Below are the code and all the weights of a small trained network. Each question names an input and a class and asks about switching units off, where a switched-off unit gives its printed mean instead of its output.

import numpy as np


def w(rows, s, z=0):
    codes = np.array(rows[::2]) - 128.0
    scale = np.full(codes.shape[1], s)
    scale[-1] = z or s
    return codes * scale


def f(y):
    return np.maximum(y, 0)


def log_softmax(a):
    a = a - a.max(-1, keepdims=True)
    return a - np.log(np.exp(a).sum(-1, keepdims=True))


def net(x, mask):
    res = np.array(x, float).reshape(1, 5) / 4 @ E
    y = f(res @ A[0][:, :-1].T + A[0][:, -1])
    res = res + np.where(mask, y, B[0][:, -1]) @ B[0][:, :-1]
    return log_softmax(res[-1] @ U[:, :-1].T + U[:, -1])


A, B = {}, {}
E = w([
[201,214,73],'x0',
[174,80,216],'x1',
[110,199,255],'x2',
[171,49,143],'x3',
[203,137,84],'x4',
],0.0082)
A[0] = w([
[247,122,178,228],'N1',
[131,198,172,165],'N2',
[100,58,198,219],'N3',
[161,166,79,50],'N4',
[164,34,138,150],'N5',
[102,210,104,158],'N6',
[113,148,43,181],'N7',
[77,130,139,128],'N8',
[179,163,139,202],'N9',
[122,167,71,186],'N10',
[206,111,143,75],'N11',
[143,145,148,99],'N12',
[122,107,230,255],'N13',
[132,49,134,80],'N14',
[82,157,96,96],'N15',
[188,93,94,98],'N16',
[129,161,76,210],'N17',
[105,113,156,99],'N18',
[109,170,132,158],'N19',
[139,87,57,170],'N20',
[117,104,126,126],'N21',
[197,95,100,110],'N22',
],0.016,0.0059)
B[0] = w([
[231,177,162,222],'N1',
[42,182,99,188],'N2',
[176,152,237,233],'N3',
[74,131,176,170],'N4',
[231,198,136,197],'N5',
[249,169,4,181],'N6',
[212,63,178,209],'N7',
[137,79,119,161],'N8',
[184,218,186,181],'N9',
[216,76,120,192],'N10',
[206,138,7,163],'N11',
[106,150,188,141],'N12',
[110,149,253,248],'N13',
[166,132,53,169],'N14',
[130,75,5,154],'N15',
[205,123,108,182],'N16',
[219,89,118,194],'N17',
[91,116,189,156],'N18',
[144,206,68,159],'N19',
[144,94,147,209],'N20',
[148,167,134,144],'N21',
[249,122,81,185],'N22',
],0.0063,0.014)
U = w([
[91,63,71,50],'0',
[117,190,144,8],'1',
[90,120,162,226],'2',
[148,134,143,189],'3',
[107,251,86,158],'4',
[43,80,100,2],'5',
[158,138,66,197],'6',
],0.015,0.0052)

Each question gives the input, the list of numbers given to net, and the class t.
The units are the neurons (one row each of A and B). Each row of codes is followed by its name. A weight is (code - 128) times the scale printed after its matrix; where a second scale follows, it is the last column's (A, B and U).
mask holds one flag per neuron, in row order. A switched-off neuron (its flag False) gives its mean, the last column of its row in B, instead of its output. The means were averaged over made-up inputs and are rounded, as every weight is.
A unit's drop is (log p(t) with every unit on - log p(t) with that unit switched off) / (log p(t) with every unit on - log p(t) with every unit switched off).
The circuit of an input: a set's keep is (log p(t) with only the set's units on - log p(t) with every unit switched off) / (log p(t) with every unit on - log p(t) with every unit switched off). Starting from the 12 units with the biggest drops (on a tie, the unit counted first), units are removed one at a time, each time the one whose removal leaves the highest keep (on an exact tie, the one counted first), for as long as the keep stays at least 0.8.
units of the circuit, in order: the units of the circuit, biggest drop first
top k neurons: the k neurons with the biggest drops, biggest first
drop when u is switched off: that unit's drop, to one decimal
input [-4,8,-4,-7,1], class 1: units of the circuit, in order -> (N7, N10, N17)
input [2,-1,-2,-3,-7], class 6: units of the circuit, in order -> (N13, N3)
input [3,7,-2,5,6], class 6: units of the circuit, in order -> (N11)
input [0,4,-2,-4,-1], class 1: units of the circuit, in order -> (N7, N10, N22)
input [-3,-4,-2,1,-7], class 2: units of the circuit, in order -> (N6, N22, N1)
input [-5,7,6,6,-3], class 1: top 2 neurons -> (N5, N13)
input [4,6,7,-6,4], class 4: drop when N1 is switched off -> 0.0
input [0,1,-5,-3,-8], class 2: drop when N14 is switched off -> 0.1
input [-3,-4,2,-6,0], class 6: drop when N15 is switched off -> 0.2
input [2,7,1,8,-6], class 1: drop when N11 is switched off -> -0.1
input [8,8,4,6,8], class 4: top 2 neurons -> (N9, N7)
